Below are the code and all the weights of a small trained network. Each question names an input and a class and asks about switching units off, where a switched-off unit gives its printed mean instead of its output.

import numpy as np


def w(rows, s, z=0):
    codes = np.array(rows[::2]) - 128.0
    scale = np.full(codes.shape[1], s)
    scale[-1] = z or s
    return codes * scale


def norm(h):
    return h / np.sqrt((h * h).mean(-1, keepdims=True) + 1e-5)


def f(y):
    return np.maximum(y, 0)


def log_softmax(a):
    a = a - a.max(-1, keepdims=True)
    return a - np.log(np.exp(a).sum(-1, keepdims=True))


def net(x, mask):
    res = np.array(x, float).reshape(1, 5) / 4 @ E
    u = 0
    for l in range(3):
        y = f(norm(res) @ A[l][:, :-1].T + A[l][:, -1])
        res = res + np.where(mask[u : u + 4], y, B[l][:, -1]) @ B[l][:, :-1]
        u += 4
    return log_softmax(norm(res)[-1] @ U[:, :-1].T + U[:, -1])


A, B = {}, {}
E = w([
[186,254,60,71,155,78,155,126,141,95],'x0',
[196,111,153,108,210,123,168,133,174,54],'x1',
[134,98,73,169,76,230,66,201,88,151],'x2',
[81,156,130,165,181,57,94,170,67,158],'x3',
[201,159,155,196,81,175,98,135,239,124],'x4',
],0.007)
A[0] = w([
[145,132,128,111,123,82,86,85,41,124,3],'0.n0',
[122,96,162,188,117,219,143,85,135,119,105],'0.n1',
[139,186,108,254,149,115,85,211,117,97,102],'0.n2',
[179,135,175,232,41,154,115,84,140,168,112],'0.n3',
],0.007,0.0026)
B[0] = w([
[140,137,114,216,152,140,132,171,68,99,174],'0.n0',
[183,128,195,163,106,172,108,143,164,114,230],'0.n1',
[47,65,142,179,2,152,103,126,199,104,238],'0.n2',
[87,120,102,129,172,162,12,57,177,183,253],'0.n3',
],0.01,0.0045)
A[1] = w([
[72,74,161,100,138,72,106,133,91,95,29],'1.n0',
[175,74,123,61,105,159,166,150,56,116,7],'1.n1',
[125,93,116,54,63,157,127,169,113,120,40],'1.n2',
[129,136,139,133,122,123,151,137,56,254,2],'1.n3',
],0.008,0.0029)
B[1] = w([
[180,139,207,100,172,149,148,94,52,92,251],'1.n0',
[194,97,125,232,184,127,254,86,84,94,205],'1.n1',
[167,122,134,118,59,103,228,67,102,209,191],'1.n2',
[88,241,93,195,183,65,54,108,155,125,196],'1.n3',
],0.008,0.0025)
A[2] = w([
[221,172,82,90,133,119,175,145,163,74,98],'2.n0',
[50,154,186,105,121,145,107,186,46,167,11],'2.n1',
[137,25,254,127,214,124,185,132,192,101,174],'2.n2',
[139,208,82,77,109,47,168,113,221,40,61],'2.n3',
],0.0067,0.0011)
B[2] = w([
[2,181,122,146,108,69,178,192,103,227,197],'2.n0',
[145,191,104,122,202,129,71,125,120,76,170],'2.n1',
[179,69,82,136,71,135,88,135,174,160,254],'2.n2',
[75,201,246,70,46,188,169,113,171,143,221],'2.n3',
],0.01,0.0064)
U = w([
[91,134,142,176,251,90,125,117,87,45,109],'0',
[207,85,138,128,161,125,125,144,147,118,40],'1',
[91,190,156,95,111,112,199,121,166,154,211],'2',
[101,86,63,145,163,173,153,242,104,116,91],'3',
[148,45,117,122,167,99,218,72,90,127,28],'4',
[111,62,146,170,83,166,48,107,210,118,242],'5',
[109,150,36,108,120,176,81,164,115,142,2],'6',
],0.015,0.0039)

Each question gives the input, the list of numbers given to net, and the class t.
The units are the neurons (one row each of A and B). Each row of codes is followed by its name. A weight is (code - 128) times the scale printed after its matrix; where a second scale follows, it is the last column's (A, B and U).
mask holds one flag per neuron, layer by layer. A switched-off neuron (its flag False) gives its mean, the last column of its row in B, instead of its output. The means were averaged over made-up inputs and are rounded, as every weight is.
A unit's drop is (log p(t) with every unit on - log p(t) with that unit switched off) / (log p(t) with every unit on - log p(t) with every unit switched off).
The circuit of an input: a set's keep is (log p(t) with only the set's units on - log p(t) with every unit switched off) / (log p(t) with every unit on - log p(t) with every unit switched off). Starting from all 12 units, units are removed one at a time, each time the one whose removal leaves the highest keep (on an exact tie, the one counted first), for as long as the keep stays at least 0.8.
circuit, biggest first: the units of the circuit, biggest drop first
k most important neurons: the k neurons with the biggest drops, biggest first
top k neurons in layer l: the k neurons of layer l with the biggest drops, biggest first
drop of u: that unit's drop, to one decimal
input [-5,-6,-6,-7,-5], class 4: 2 most important neurons : (0.n3 0.n2)
input [7,-3,7,5,0], class 5: circuit, biggest first : (0.n2)
input [-5,-2,0,5,-1], class 0: top 3 neurons in layer 2 : (2.n1 2.n2 2.n3)
input [-7,3,-3,-5,-8], class 4: 4 most important neurons : (0.n3 1.n1 0.n2 1.n0)
input [2,2,3,-2,-8], class 4: 2 most important neurons : (1.n1 0.n3)
input [4,2,8,8,-8], class 0: top 2 neurons in layer 2 : (2.n1 2.n2)
input [2,-2,-6,-1,6], class 2: top 2 neurons in layer 0 : (0.n2 0.n1)
input [2,-5,7,8,-8], class 0: top 2 neurons in layer 2 : (2.n1 2.n2)
input [-1,2,-8,-6,-7], class 4: 2 most important neurons : (1.n0 2.n2)
input [-7,-1,-7,6,0], class 0: 2 most important neurons : (0.n2 0.n1)
input [-8,3,-7,7,-1], class 1: 2 most important neurons : (2.n2 1.n0)
input [-1,8,-3,0,-7], class 4: 2 most important neurons : (2.n2 0.n3)
input [6,5,2,-8,7], class 2: 2 most important neurons : (2.n0 0.n2)
input [2,6,-4,0,-8], class 4: top 2 neurons in layer 0 : (0.n3 0.n0)
input [2,7,-5,-6,4], class 2: circuit, biggest first : (2.n0)
input [4,2,5,0,-4], class 3: top 2 neurons in layer 0 : (0.n3 0.n0)
input [2,2,7,-4,-5], class 4: drop of 0.n0 : 0.0
input [-8,5,6,-5,-8], class 1: drop of 0.n3 : 0.2
